[[154 113]
 [105 148]
 [152 108]
 [103 140]
 [154 109]]
:
[[113 154]
 [148 105]
 [108 152]
 [140 103]
 [109 154]]

[[121 152]
 [120 149]
 [121 146]
 [152 118]
 [124 149]
 [132 109]
 [131 108]
 [120 151]
 [121 152]
 [136 109]
 [120 151]
 [120 152]]
:
[[152 121]
 [149 120]
 [146 121]
 [118 152]
 [149 124]
 [109 132]
 [108 131]
 [151 120]
 [152 121]
 [109 136]
 [151 120]
 [152 120]]

[[121 122]
 [116 102]
 [122 146]
 [117 126]
 [117 126]
 [126 139]
 [133 135]
 [140 120]
 [147 105]
 [119 113]
 [139 125]
 [106 126]]
:
[[122 121]
 [102 116]
 [146 122]
 [126 117]
 [126 117]
 [139 126]
 [135 133]
 [120 140]
 [105 147]
 [113 119]
 [125 139]
 [126 106]]

[[125 151]
 [138 128]
 [121 115]
 [137 129]
 [120 117]
 [131 141]
 [108 130]
 [134 126]
 [126 141]
 [135 125]
 [136 131]]
:
[[151 125]
 [128 138]
 [115 121]
 [129 137]
 [117 120]
 [141 131]
 [130 108]
 [126 134]
 [141 126]
 [125 135]
 [131 136]]

[[145 130]
 [146 137]
 [142 127]
 [148 148]
 [117 123]
 [126 122]
 [122 152]
 [156 142]
 [133 125]
 [119 117]]
:
[[130 145]
 [137 146]
 [127 142]
 [148 148]
 [123 117]
 [122 126]
 [152 122]
 [142 156]
 [125 133]
 [117 119]]

[[154 145]
 [128 128]
 [125 120]
 [147 135]
 [135 130]
 [130 128]
 [133 128]
 [118 150]
 [126 145]
 [121 134]
 [118 126]
 [142 133]]
:
[[145 154]
 [128 128]
 [120 125]
 [135 147]
 [130 135]
 [128 130]
 [128 133]
 [150 118]
 [145 126]
 [134 121]
 [126 118]
 [133 142]]
---
[[133 123 129 133 118 135 124 130 137 121 127 125 131]
 [137 135 127 152 117 120 122 123 143 136 125 135 136]
 [118 125 137 125 122 140 133 136 119 125 121 131 119]
 [126 131 128 143 119 123 127 128 133 134 126 136 128]]
:
[[125 131 133 123 129 133 118 135 124 130 137 121 127]
 [135 136 137 135 127 152 117 120 122 123 143 136 125]
 [131 119 118 125 137 125 122 140 133 136 119 125 121]
 [136 128 126 131 128 143 119 123 127 128 133 134 126]]

[[120 127 132]
 [126 120 121]
 [134 104 156]
 [119 129 141]
 [126 136 140]
 [139 149 121]
 [155 156 105]
 [123 123 116]
 [115 118 122]
 [121 122 122]
 [127 118 132]
 [128 108 143]]
:
[[127 132 120]
 [120 121 126]
 [104 156 134]
 [129 141 119]
 [136 140 126]
 [149 121 139]
 [156 105 155]
 [123 116 123]
 [118 122 115]
 [122 122 121]
 [118 132 127]
 [108 143 128]]

[[111 111 104 120 144 125 133]
 [135 136 144 135 150 125 120]
 [140 142 147 135 129 136 118]
 [141 120 125 130 139 124 137]
 [135 129 145 150 129 120 130]]
:
[[125 133 111 111 104 120 144]
 [125 120 135 136 144 135 150]
 [136 118 140 142 147 135 129]
 [124 137 141 120 125 130 139]
 [120 130 135 129 145 150 129]]

[[130 128 134]
 [132 145 142]
 [114 108 116]
 [130 143 126]
 [127 107 128]
 [131 136 141]
 [131 136 139]
 [125 109 125]
 [116 109 116]
 [130 138 138]
 [132 148 142]]
:
[[128 134 130]
 [145 142 132]
 [108 116 114]
 [143 126 130]
 [107 128 127]
 [136 141 131]
 [136 139 131]
 [109 125 125]
 [109 116 116]
 [138 138 130]
 [148 142 132]]

[[138 131 114 133 125 125 128 136 136]
 [135 134 125 114 122 122 138 120 138]
 [140 121 137 120 126 121 142 115 140]
 [115 139 123 118 131 140 140 136 138]
 [122 135 123 127 144 148 126 126 132]
 [119 138 132 139 139 130 128 117 126]
 [121 131 136 135 143 126 122 127 150]]
:
[[136 136 138 131 114 133 125 125 128]
 [120 138 135 134 125 114 122 122 138]
 [115 140 140 121 137 120 126 121 142]
 [136 138 115 139 123 118 131 140 140]
 [126 132 122 135 123 127 144 148 126]
 [117 126 119 138 132 139 139 130 128]
 [127 150 121 131 136 135 143 126 122]]

[[124 142 123 139 121 109 128 127 128 130 123]
 [127 143 143 110 148 128 128 129 128 130 128]
 [109 131 135 139 129 141 128 129 129 128 124]
 [113 133 133 134 128 143 129 129 128 126 121]
 [131 120 124 136 126 146 128 130 127 130 136]
 [144 132 116 139 116 126 127 127 128 127 126]
 [152 141 113 140 122 147 128 131 127 130 128]]
:
[[130 123 124 142 123 139 121 109 128 127 128]
 [130 128 127 143 143 110 148 128 128 129 128]
 [128 124 109 131 135 139 129 141 128 129 129]
 [126 121 113 133 133 134 128 143 129 129 128]
 [130 136 131 120 124 136 126 146 128 130 127]
 [127 126 144 132 116 139 116 126 127 127 128]
 [130 128 152 141 113 140 122 147 128 131 127]]

[[124 129 127 128 131 128 123 115 128 124 128]
 [119 114 128 128 141 127 136 150 128 128 128]]
:
[[124 128 124 129 127 128 131 128 123 115 128]
 [128 128 119 114 128 128 141 127 136 150 128]]

[[134 134 109 153 153 117 109 123 109 118 123 143 136]
 [132 131 109 148 153 116 109 119 109 115 121 141 137]
 [131 130 110 151 150 117 109 118 113 113 118 140 141]
 [132 130 111 146 151 120 111 116 114 112 115 140 143]
 [136 135 105 154 153 116 110 128 103 122 132 141 132]
 [129 129 111 144 148 116 114 114 117 114 114 140 143]
 [137 133 107 153 152 116 110 124 109 121 131 143 135]]
:
[[143 136 134 134 109 153 153 117 109 123 109 118 123]
 [141 137 132 131 109 148 153 116 109 119 109 115 121]
 [140 141 131 130 110 151 150 117 109 118 113 113 118]
 [140 143 132 130 111 146 151 120 111 116 114 112 115]
 [141 132 136 135 105 154 153 116 110 128 103 122 132]
 [140 143 129 129 111 144 148 116 114 114 117 114 114]
 [143 135 137 133 107 153 152 116 110 124 109 121 131]]
